Here is a tiny trained network, its code and every weight. The questions are about switching its units off for an input and a class, where a switched-off unit gives its printed mean instead of its output.

import numpy as np


def w(rows, s, z=0):
    codes = np.array(rows[::2]) - 128.0
    scale = np.full(codes.shape[1], s)
    scale[-1] = z or s
    return codes * scale


def f(y):
    return y / 2 * (1 + np.tanh(0.7978845608 * (y + 0.044715 * y**3)))


def log_softmax(a):
    a = a - a.max(-1, keepdims=True)
    return a - np.log(np.exp(a).sum(-1, keepdims=True))


def net(x, mask):
    res = np.array(x, float).reshape(1, 5) / 4 @ E
    y = f(res @ A[0][:, :-1].T + A[0][:, -1])
    res = res + np.where(mask, y, B[0][:, -1]) @ B[0][:, :-1]
    return log_softmax(res[-1] @ U[:, :-1].T + U[:, -1])


A, B = {}, {}
E = w([
[180,72,77,173,31,154,113,143,29],'x0',
[115,110,116,121,157,116,126,144,101],'x1',
[98,78,115,210,171,163,2,150,209],'x2',
[188,126,33,115,111,15,126,166,200],'x3',
[35,209,75,149,115,76,72,60,90],'x4',
],0.0066)
A[0] = w([
[136,131,130,51,94,93,217,69,84,94],'N0',
[163,117,52,94,111,42,119,158,182,35],'N1',
[147,80,50,195,21,188,143,122,86,135],'N2',
[119,135,213,60,179,115,151,129,227,248],'N3',
[161,142,54,126,96,43,137,178,208,82],'N4',
[87,212,95,207,107,81,106,80,96,78],'N5',
[53,173,117,123,148,69,98,69,112,167],'N6',
[90,155,240,159,122,239,123,64,111,160],'N7',
[65,176,89,150,66,67,84,50,96,127],'N8',
[79,207,121,145,56,73,75,52,108,241],'N9',
[203,84,84,152,45,156,77,108,33,87],'N10',
[212,70,180,81,129,188,165,174,180,209],'N11',
[165,77,113,213,168,172,45,114,185,80],'N12',
[184,62,122,156,66,126,38,140,31,90],'N13',
[179,124,73,119,97,39,120,133,183,86],'N14',
[121,98,116,228,153,142,63,137,172,73],'N15',
[190,50,197,106,156,147,171,197,149,140],'N16',
[194,20,204,86,61,183,175,208,150,252],'N17',
[151,146,129,58,107,85,253,93,85,117],'N18',
[177,137,64,88,173,63,114,110,170,102],'N19',
[68,89,236,186,136,167,132,87,25,201],'N20',
[118,44,91,168,24,133,119,143,56,84],'N21',
[82,96,105,188,158,182,34,162,149,162],'N22',
[146,169,117,50,153,106,180,157,39,231],'N23',
[87,72,113,226,217,123,80,196,147,109],'N24',
[67,163,224,68,249,121,136,43,184,238],'N25',
[112,65,117,175,145,149,55,117,183,38],'N26',
[31,192,113,157,93,131,105,61,72,219],'N27',
[83,126,198,106,181,219,156,75,51,196],'N28',
[148,104,49,106,89,36,149,142,195,96],'N29',
[134,151,123,53,130,92,211,113,53,166],'N30',
],0.0052,0.0014)
B[0] = w([
[181,178,218,130,36,33,44,143,187,200],'N0',
[119,33,142,5,108,226,88,128,90,179],'N1',
[134,157,89,100,203,99,213,33,220,198],'N2',
[219,129,13,165,208,71,213,83,161,215],'N3',
[87,45,92,39,108,216,76,138,126,193],'N4',
[201,149,83,187,176,131,100,209,38,171],'N5',
[224,134,68,163,159,98,128,165,131,181],'N6',
[121,12,93,51,95,202,59,114,118,218],'N7',
[237,111,67,185,181,151,65,181,84,187],'N8',
[199,104,54,190,154,95,101,183,79,201],'N9',
[171,160,102,82,241,95,235,14,232,199],'N10',
[192,139,57,217,148,99,97,216,58,223],'N11',
[160,190,176,142,69,71,27,127,162,192],'N12',
[165,172,126,97,172,86,160,19,187,191],'N13',
[76,43,95,44,112,251,47,136,82,179],'N14',
[181,201,192,136,61,66,61,126,166,176],'N15',
[202,145,85,212,150,117,89,195,44,208],'N16',
[191,116,52,220,158,118,109,139,91,255],'N17',
[173,160,197,150,69,72,4,148,188,224],'N18',
[127,83,89,67,142,181,120,118,149,164],'N19',
[143,22,91,64,100,148,72,89,147,218],'N20',
[157,156,105,66,199,125,203,14,224,188],'N21',
[160,119,162,144,35,116,66,120,192,195],'N22',
[131,133,159,132,50,47,50,105,187,206],'N23',
[135,171,224,136,39,57,38,81,195,186],'N24',
[184,76,71,100,175,110,139,74,197,248],'N25',
[183,199,220,108,65,69,44,104,146,168],'N26',
[194,67,65,168,129,152,96,168,92,205],'N27',
[148,26,107,88,83,162,58,140,128,227],'N28',
[113,43,102,45,93,213,48,125,92,189],'N29',
[174,144,201,149,22,71,5,127,205,211],'N30',
],0.0043,0.0051)
U = w([
[137,162,203,133,50,86,86,130,148,82],'0',
[115,65,118,49,113,230,103,131,101,79],'1',
[128,118,121,143,135,125,130,127,128,254],'2',
[142,148,114,106,212,113,164,67,167,95],'3',
[161,134,101,201,168,134,117,194,59,74],'4',
[61,161,162,140,126,153,167,154,92,160],'5',
[2,210,221,129,128,197,215,171,79,3],'6',
[33,226,223,114,154,207,208,167,43,9],'7',
],0.01,0.0068)

Each question gives the input, the list of numbers given to net, and the class t.
The units are the neurons (one row each of A and B). Each row of codes is followed by its name. A weight is (code - 128) times the scale printed after its matrix; where a second scale follows, it is the last column's (A, B and U).
mask holds one flag per neuron, in row order. A switched-off neuron (its flag False) gives its mean, the last column of its row in B, instead of its output. The means were averaged over made-up inputs and are rounded, as every weight is.
A unit's drop is (log p(t) with every unit on - log p(t) with that unit switched off) / (log p(t) with every unit on - log p(t) with every unit switched off).
The circuit of an input: a set's keep is (log p(t) with only the set's units on - log p(t) with every unit switched off) / (log p(t) with every unit on - log p(t) with every unit switched off). Starting from the 12 units with the biggest drops (on a tie, the unit counted first), units are removed one at a time, each time the one whose removal leaves the highest keep (on an exact tie, the one counted first), for as long as the keep stays at least 0.8.
units of the circuit, in order: the units of the circuit, biggest drop first
most important unit: the unit with the biggest drop
k most important neurons: the k neurons with the biggest drops, biggest first
drop of u: that unit's drop, to one decimal
input [0,1,-7,2,8], class 4: 2 most important neurons => N8, N9
input [-3,-6,-6,-7,2], class 1: 2 most important neurons => N7, N28
input [-5,-1,6,-6,-8], class 4: units of the circuit, in order => N11, N16
input [5,-6,-6,-4,-8], class 4: units of the circuit, in order => N17
input [8,5,-5,5,5], class 3: units of the circuit, in order => N10, N21
input [7,-6,-2,-5,-4], class 3: units of the circuit, in order => N10, N2, N21
input [3,0,6,1,-6], class 0: units of the circuit, in order => N24, N12
input [8,-5,2,7,3], class 3: units of the circuit, in order => N10, N2
input [8,4,6,-3,-2], class 3: units of the circuit, in order => N10, N2, N13
input [-3,2,-7,-5,6], class 0: units of the circuit, in order => N30, N0
input [-5,-6,-7,6,-4], class 0: 4 most important neurons => N18, N0, N30, N23
input [-8,-3,-7,-8,-2], class 1: 3 most important neurons => N7, N28, N20
input [5,-2,-4,-2,-7], class 4: 3 most important neurons => N17, N11, N16
input [-6,6,7,-1,-3], class 0: most important unit => N24
input [-6,-2,0,2,-8], class 4: 2 most important neurons => N11, N16
input [8,0,6,0,6], class 3: drop of N2 => 0.2
input [8,8,-3,8,-3], class 1: drop of N13 => -0.1
input [6,3,4,2,-1], class 3: drop of N29 => 0.0
